Below is a small trained network, with its code and all its weights. Each question gives an input and a target symbol and asks what happens when units are switched off, that is, made to give their printed mean instead of their output.

import numpy as np


def w(rows, s, z=0):
    codes = np.array(rows[::2]) - 128.0
    scale = np.full(codes.shape[1], s)
    scale[-1] = z or s
    return codes * scale


def norm(h):
    return h / np.sqrt((h * h).mean(-1, keepdims=True) + 1e-5)


def f(y):
    return np.maximum(y, 0)


def softmax(a):
    e = np.exp(a - a.max(-1, keepdims=True))
    return e / e.sum(-1, keepdims=True)


def log_softmax(a):
    a = a - a.max(-1, keepdims=True)
    return a - np.log(np.exp(a).sum(-1, keepdims=True))


def net(x, mask):
    ids = ['γδεζηθμπστφψω'.index(c) for c in x.split()]
    T = len(ids)
    res = E[ids] + P[:T]
    r = norm(res)
    for j in range(3):
        rows = slice(3 * j, 3 * j + 3)
        q, k, v = (r @ M[0][rows].T for M in (Q, K, V))
        z = softmax(np.where(np.tri(T) > 0, q @ k.T / 3**0.5, -1e9)) @ v
        o = O[0][rows]
        res = res + np.where(mask[j], z, o[:, -1]) @ o[:, :-1]
    y = f(norm(res) @ A[0][:, :-1].T + A[0][:, -1])
    res = res + np.where(mask[3:7], y, B[0][:, -1]) @ B[0][:, :-1]
    return log_softmax(norm(res)[-1] @ U[:, :-1].T + U[:, -1])


Q, K, V, O, A, B = {}, {}, {}, {}, {}, {}
E = w([
[138,137,119,127],'γ',
[121,110,124,138],'δ',
[147,128,162,127],'ε',
[178,221,116,108],'ζ',
[32,189,137,78],'η',
[252,132,205,162],'θ',
[199,136,148,169],'μ',
[91,184,164,105],'π',
[148,155,118,142],'σ',
[141,132,129,156],'τ',
[141,53,113,166],'φ',
[104,131,106,117],'ψ',
[90,156,81,143],'ω',
],0.03)
P = w([
[146,97,92,134],'0',
[39,141,176,19],'1',
[189,100,120,148],'2',
[51,129,173,18],'3',
[191,98,115,149],'4',
[50,124,177,11],'5',
[191,100,118,149],'6',
[46,124,180,1],'7',
[189,98,118,149],'8',
],0.0065)
Q[0] = w([
[78,80,152,150],'head 0',
[123,149,97,167],'head 0',
[68,58,143,135],'head 0',
[188,40,193,146],'head 1',
[72,171,212,144],'head 1',
[85,77,148,62],'head 1',
[191,127,136,113],'head 2',
[195,68,131,176],'head 2',
[131,139,2,126],'head 2',
],0.019)
K[0] = w([
[115,83,124,194],'head 0',
[114,160,85,104],'head 0',
[157,88,107,168],'head 0',
[178,54,192,133],'head 1',
[77,156,210,157],'head 1',
[109,65,132,69],'head 1',
[183,120,143,122],'head 2',
[203,71,116,184],'head 2',
[133,142,5,123],'head 2',
],0.02)
V[0] = w([
[119,133,158,112],'head 0',
[158,97,107,109],'head 0',
[191,160,50,123],'head 0',
[123,72,121,88],'head 1',
[60,166,178,196],'head 1',
[170,2,157,211],'head 1',
[9,202,76,57],'head 2',
[131,110,59,218],'head 2',
[137,92,88,140],'head 2',
],0.0084)
O[0] = w([
[125,148,39,185,166],'head 0',
[106,123,81,125,96],'head 0',
[146,112,100,153,103],'head 0',
[44,153,174,146,79],'head 1',
[100,79,2,191,169],'head 1',
[15,130,38,152,13],'head 1',
[205,103,123,175,145],'head 2',
[120,75,174,105,2],'head 2',
[116,43,217,44,48],'head 2',
],0.0044,0.0031)
A[0] = w([
[205,119,55,40,254],'neuron 0',
[254,242,144,103,90],'neuron 1',
[193,155,229,226,143],'neuron 2',
[53,14,118,234,93],'neuron 3',
],0.0082,0.0036)
B[0] = w([
[88,145,142,115,185],'neuron 0',
[183,61,143,85,255],'neuron 1',
[1,137,35,167,206],'neuron 2',
[178,183,210,140,161],'neuron 3',
],0.011,0.01)
U = w([
[165,87,189,46,3],'γ',
[51,130,221,151,112],'δ',
[4,209,126,134,144],'ε',
[238,178,122,99,113],'ζ',
[121,224,145,63,99],'η',
[218,66,90,176,196],'θ',
[82,86,57,167,221],'μ',
[124,199,10,96,94],'π',
[165,49,84,78,86],'σ',
[153,202,210,168,131],'τ',
[152,63,200,157,157],'φ',
[36,80,136,64,53],'ψ',
[144,203,97,201,236],'ω',
],0.018,0.0057)

Each question gives the input, a string of symbols that net reads in full, and the target symbol t.
The units are the heads (3 rows each of Q, K, V and O) and the neurons (one row each of A and B). Each row of codes is followed by its name. A weight is (code - 128) times the scale printed after its matrix; where a second scale follows, it is the last column's (O, A, B and U).
mask holds one flag per unit, heads first, then neurons. A switched-off unit (its flag False) gives its mean, the last column of its rows in O or B, instead of its output. The means were averaged over made-up inputs and are rounded, as every weight is.
A unit's drop is (log p(t) with every unit on - log p(t) with that unit switched off) / (log p(t) with every unit on - log p(t) with every unit switched off).
The circuit of an input: a set's keep is (log p(t) with only the set's units on - log p(t) with every unit switched off) / (log p(t) with every unit on - log p(t) with every unit switched off). Starting from all 7 units, units are removed one at a time, each time the one whose removal leaves the highest keep (on an exact tie, the one counted first), for as long as the keep stays at least 0.8.
circuit, biggest first: the units of the circuit, biggest drop first
most important unit: the unit with the biggest drop
top k neurons: the k neurons with the biggest drops, biggest first
drop when u is switched off: that unit's drop, to one decimal
input ε φ π ζ ω γ θ δ, target τ: circuit, biggest first -> [head 2; neuron 2; neuron 1]
input μ φ π δ π π ε γ, target σ: circuit, biggest first -> [neuron 1; head 2]
input τ μ μ η δ σ ζ ψ, target γ: top 2 neurons -> [neuron 2; neuron 0]
input ζ η θ ε μ δ η, target η: circuit, biggest first -> [neuron 2; head 2]
input τ ε τ, target τ: most important unit -> head 1
input η μ τ μ ε π, target η: circuit, biggest first -> [head 2; head 1]
input μ φ ε σ η φ ε ε τ, target τ: circuit, biggest first -> [head 1; head 2; neuron 3]
input τ γ π ε, target ψ: circuit, biggest first -> [neuron 2; neuron 3]
input π γ ψ π γ, target γ: circuit, biggest first -> [neuron 2; head 2]
input γ δ η ω δ, target δ: top 2 neurons -> [neuron 3; neuron 1]
input η σ ε δ ζ ζ, target ζ: circuit, biggest first -> [neuron 1; head 2]
input ε ζ δ ε π δ σ η φ, target φ: top 3 neurons -> [neuron 3; neuron 2; neuron 0]
input ε ε ε μ ψ γ, target σ: top 3 neurons -> [neuron 1; neuron 2; neuron 3]
input ω η ε ε, target ψ: most important unit -> neuron 3
input ζ ψ θ σ, target θ: top 2 neurons -> [neuron 1; neuron 2]
input δ γ ζ η η θ ε μ ω, target ω: top 3 neurons -> [neuron 1; neuron 2; neuron 3]
input θ φ ψ, target ψ: drop when head 2 is switched off -> 0.5
input π ω π δ ω ψ, target γ: drop when neuron 0 is switched off -> 0.0
input ω ζ μ, target μ: drop when neuron 2 is switched off -> 0.7
input π ζ ζ ε ψ, target ψ: most important unit -> head 1
